Below is a small trained network, with its code and all its weights. Each question gives an input and a class and asks what happens when units are switched off, that is, made to give their printed mean instead of their output.

import numpy as np


def w(rows, s, z=0):
    codes = np.array(rows[::2]) - 128.0
    scale = np.full(codes.shape[1], s)
    scale[-1] = z or s
    return codes * scale


def f(y):
    return y / 2 * (1 + np.tanh(0.7978845608 * (y + 0.044715 * y**3)))


def log_softmax(a):
    a = a - a.max(-1, keepdims=True)
    return a - np.log(np.exp(a).sum(-1, keepdims=True))


def net(x, mask):
    res = np.array(x, float).reshape(1, 7) / 4 @ E
    y = f(res @ A[0][:, :-1].T + A[0][:, -1])
    res = res + np.where(mask, y, B[0][:, -1]) @ B[0][:, :-1]
    return log_softmax(res[-1] @ U[:, :-1].T + U[:, -1])


A, B = {}, {}
E = w([
[147,204,186],'x0',
[100,173,178],'x1',
[11,115,153],'x2',
[106,129,44],'x3',
[134,5,185],'x4',
[110,76,90],'x5',
[129,138,104],'x6',
],0.011)
A[0] = w([
[187,178,232,171],'N1',
[3,134,144,153],'N2',
[166,164,203,161],'N3',
[233,14,99,240],'N4',
[161,190,48,155],'N5',
[139,160,229,149],'N6',
[169,243,31,155],'N7',
[200,160,248,209],'N8',
[162,199,112,202],'N9',
[158,208,44,185],'N10',
[215,9,91,166],'N11',
[196,50,85,209],'N12',
[109,76,154,252],'N13',
],0.013,0.0042)
B[0] = w([
[194,153,142,212],'N1',
[132,65,181,209],'N2',
[189,145,133,186],'N3',
[135,155,60,237],'N4',
[39,164,155,206],'N5',
[184,102,163,194],'N6',
[80,198,162,250],'N7',
[185,166,112,220],'N8',
[119,177,176,198],'N9',
[41,172,183,224],'N10',
[115,106,34,226],'N11',
[83,132,9,206],'N12',
[147,77,109,181],'N13',
],0.014,0.015)
U = w([
[241,182,129,114],'0',
[106,44,142,255],'1',
[61,205,162,133],'2',
[105,175,154,85],'3',
[107,103,8,71],'4',
],0.012,0.0082)

Each question gives the input, the list of numbers given to net, and the class t.
The units are the neurons (one row each of A and B). Each row of codes is followed by its name. A weight is (code - 128) times the scale printed after its matrix; where a second scale follows, it is the last column's (A, B and U).
mask holds one flag per neuron, in row order. A switched-off neuron (its flag False) gives its mean, the last column of its row in B, instead of its output. The means were averaged over made-up inputs and are rounded, as every weight is.
A unit's drop is (log p(t) with every unit on - log p(t) with that unit switched off) / (log p(t) with every unit on - log p(t) with every unit switched off).
most important unit: the unit with the biggest drop
top k neurons: the k neurons with the biggest drops, biggest first
drop of u: that unit's drop, to one decimal
input [-5,-8,-5,5,-6,2,-6], class 2: most important unit => N10
input [0,-6,-8,-3,3,-7,6], class 4: top 2 neurons => (N12; N11)
input [-8,-8,-7,-6,-8,1,-1], class 2: top 3 neurons => (N10; N7; N5)
input [-7,7,-2,8,2,-7,-4], class 4: top 3 neurons => (N7; N10; N9)
input [8,-4,-7,3,-3,-7,-7], class 2: top 2 neurons => (N10; N7)
input [2,-6,-8,-3,-4,8,-6], class 4: top 3 neurons => (N11; N12; N4)
input [3,-5,-8,-1,5,-5,5], class 4: top 2 neurons => (N12; N11)
input [7,1,-7,3,6,4,0], class 4: drop of N12 => 0.2
input [-7,-4,2,4,-8,1,-6], class 2: drop of N7 => 0.0
input [-1,7,1,-1,-1,6,4], class 1: drop of N7 => 0.1
